[[119 109]
 [103 142]]
|
[[103 142]
 [119 109]]

[[130 140 134 130 137 140 125 147 120 133 127 117 132 125]
 [122 152 123 133 146 123 130 151 125 139 135 134 141 139]
 [140 137 130 131 123 119 126 143 136 132 125 127 141 145]
 [119 123 130 142 143 127 128 131 130 130 139 112 129 123]
 [135 148 131 129 122 142 134 140 130 117 127 120 128 126]]
|
[[122 152 123 133 146 123 130 151 125 139 135 134 141 139]
 [135 148 131 129 122 142 134 140 130 117 127 120 128 126]
 [130 140 134 130 137 140 125 147 120 133 127 117 132 125]
 [140 137 130 131 123 119 126 143 136 132 125 127 141 145]
 [119 123 130 142 143 127 128 131 130 130 139 112 129 123]]

[[132 139 112 118 132 107 113 113 107]
 [134 144 106 122 111 120 109 135 120]
 [128 133 119 118 139 107 120 110 107]
 [123 127 127 131 104 141 129 155 140]]
|
[[134 144 106 122 111 120 109 135 120]
 [132 139 112 118 132 107 113 113 107]
 [128 133 119 118 139 107 120 110 107]
 [123 127 127 131 104 141 129 155 140]]

[[113 115 112 127 118 121 110 123 124 112 115 125 126 121 120 116]
 [105 107 118 106 107 112 123 105 106 112 116 105 106 105 105 111]
 [122 121 117 122 125 118 116 123 123 122 117 123 122 122 124 124]
 [119 118 119 116 119 117 121 117 117 122 119 117 116 117 118 121]]
|
[[122 121 117 122 125 118 116 123 123 122 117 123 122 122 124 124]
 [119 118 119 116 119 117 121 117 117 122 119 117 116 117 118 121]
 [113 115 112 127 118 121 110 123 124 112 115 125 126 121 120 116]
 [105 107 118 106 107 112 123 105 106 112 116 105 106 105 105 111]]

[[136 120 109]
 [104 132 129]]
|
[[104 132 129]
 [136 120 109]]

[[138 131 122 130]
 [126 122 129 124]
 [136 128 129 129]
 [130 106 124 126]
 [129 126 133 125]
 [134 110 124 132]
 [138 137 132 125]
 [131 136 136 125]
 [127 125 125 122]
 [135 120 127 123]]
|
[[138 137 132 125]
 [131 136 136 125]
 [138 131 122 130]
 [136 128 129 129]
 [129 126 133 125]
 [127 125 125 122]
 [126 122 129 124]
 [135 120 127 123]
 [134 110 124 132]
 [130 106 124 126]]

[[116 127 135 120 134 116 136]
 [126 125 128 137 128 148 104]
 [141 128 118 135 124 140 124]
 [127 123 123 133 131 153 112]]
|
[[141 128 118 135 124 140 124]
 [116 127 135 120 134 116 136]
 [126 125 128 137 128 148 104]
 [127 123 123 133 131 153 112]]

[[132 115 120 105 152 148 121 127 141 105 109 117]
 [134 134 148 117 147 146 126 149 127 126 140 131]
 [148 131 138 109 135 152 139 132 136 111 147 155]
 [134 127 137 138 123 128 136 117 152 138 127 139]
 [130 110 130 117 136 137 122 111 147 116 132 133]]
|
[[134 134 148 117 147 146 126 149 127 126 140 131]
 [148 131 138 109 135 152 139 132 136 111 147 155]
 [134 127 137 138 123 128 136 117 152 138 127 139]
 [132 115 120 105 152 148 121 127 141 105 109 117]
 [130 110 130 117 136 137 122 111 147 116 132 133]]

[[125 140 135 124 116 126]
 [145 154 152 150 134 116]
 [102 105 112 130 126 133]]
|
[[145 154 152 150 134 116]
 [125 140 135 124 116 126]
 [102 105 112 130 126 133]]
